Below are the code and all the weights of a small trained network. Each question names an input and a class and asks about switching units off, where a switched-off unit gives its printed mean instead of its output.

import numpy as np


def w(rows, s, z=0):
    codes = np.array(rows[::2]) - 128.0
    scale = np.full(codes.shape[1], s)
    scale[-1] = z or s
    return codes * scale


def f(y):
    return np.maximum(y, 0)


def log_softmax(a):
    a = a - a.max(-1, keepdims=True)
    return a - np.log(np.exp(a).sum(-1, keepdims=True))


def net(x, mask):
    res = np.array(x, float).reshape(1, 4) / 4 @ E
    y = f(res @ A[0][:, :-1].T + A[0][:, -1])
    res = res + np.where(mask, y, B[0][:, -1]) @ B[0][:, :-1]
    return log_softmax(res[-1] @ U[:, :-1].T + U[:, -1])


A, B = {}, {}
E = w([
[157,164,11],'x0',
[18,100,88],'x1',
[141,98,142],'x2',
[95,255,161],'x3',
],0.009)
A[0] = w([
[64,96,35,141],'n0',
[74,87,165,164],'n1',
[116,125,190,253],'n2',
[97,139,200,132],'n3',
[197,89,64,202],'n4',
[122,102,90,124],'n5',
[168,199,101,154],'n6',
[105,188,124,192],'n7',
[233,92,104,209],'n8',
[143,215,89,213],'n9',
[120,188,129,124],'n10',
[11,103,94,194],'n11',
[82,83,159,162],'n12',
],0.011,0.0061)
B[0] = w([
[16,89,105,224],'n0',
[126,95,254,196],'n1',
[156,138,232,223],'n2',
[80,87,186,186],'n3',
[140,211,99,236],'n4',
[121,71,83,163],'n5',
[184,247,203,196],'n6',
[130,185,172,205],'n7',
[141,230,129,242],'n8',
[129,208,153,233],'n9',
[152,197,124,174],'n10',
[9,96,151,255],'n11',
[131,151,175,191],'n12',
],0.0092,0.0087)
U = w([
[97,151,96,3],'0',
[160,56,94,8],'1',
[107,129,4,178],'2',
[82,69,169,181],'3',
[120,138,132,80],'4',
[188,44,67,23],'5',
[205,170,143,200],'6',
],0.013,0.0052)

Each question gives the input, the list of numbers given to net, and the class t.
The units are the neurons (one row each of A and B). Each row of codes is followed by its name. A weight is (code - 128) times the scale printed after its matrix; where a second scale follows, it is the last column's (A, B and U).
mask holds one flag per neuron, in row order. A switched-off neuron (its flag False) gives its mean, the last column of its row in B, instead of its output. The means were averaged over made-up inputs and are rounded, as every weight is.
A unit's drop is (log p(t) with every unit on - log p(t) with that unit switched off) / (log p(t) with every unit on - log p(t) with every unit switched off).
The circuit of an input: a set's keep is (log p(t) with only the set's units on - log p(t) with every unit switched off) / (log p(t) with every unit on - log p(t) with every unit switched off). Starting from the 12 units with the biggest drops (on a tie, the unit counted first), units are removed one at a time, each time the one whose removal leaves the highest keep (on an exact tie, the one counted first), for as long as the keep stays at least 0.8.
circuit, biggest first: the units of the circuit, biggest drop first
unit that matters most: the unit with the biggest drop
k most important neurons: the k neurons with the biggest drops, biggest first
drop of u: that unit's drop, to one decimal
input [-1,7,-1,7], class 3: circuit, biggest first => (n11, n8)
input [3,3,3,-2], class 2: unit that matters most => n2
input [-1,5,2,8], class 3: 3 most important neurons => (n11, n8, n4)
input [-1,-1,-2,-8], class 6: 3 most important neurons => (n11, n8, n4)
input [2,0,-2,-1], class 2: 2 most important neurons => (n1, n2)
input [-1,-1,6,-6], class 6: 4 most important neurons => (n11, n8, n0, n4)
input [3,5,-1,-5], class 2: 3 most important neurons => (n2, n4, n3)
input [3,3,4,-4], class 2: drop of n2 => 0.2
input [-4,-4,4,-8], class 6: drop of n11 => 0.1
input [7,1,-2,-6], class 2: drop of n3 => 0.0
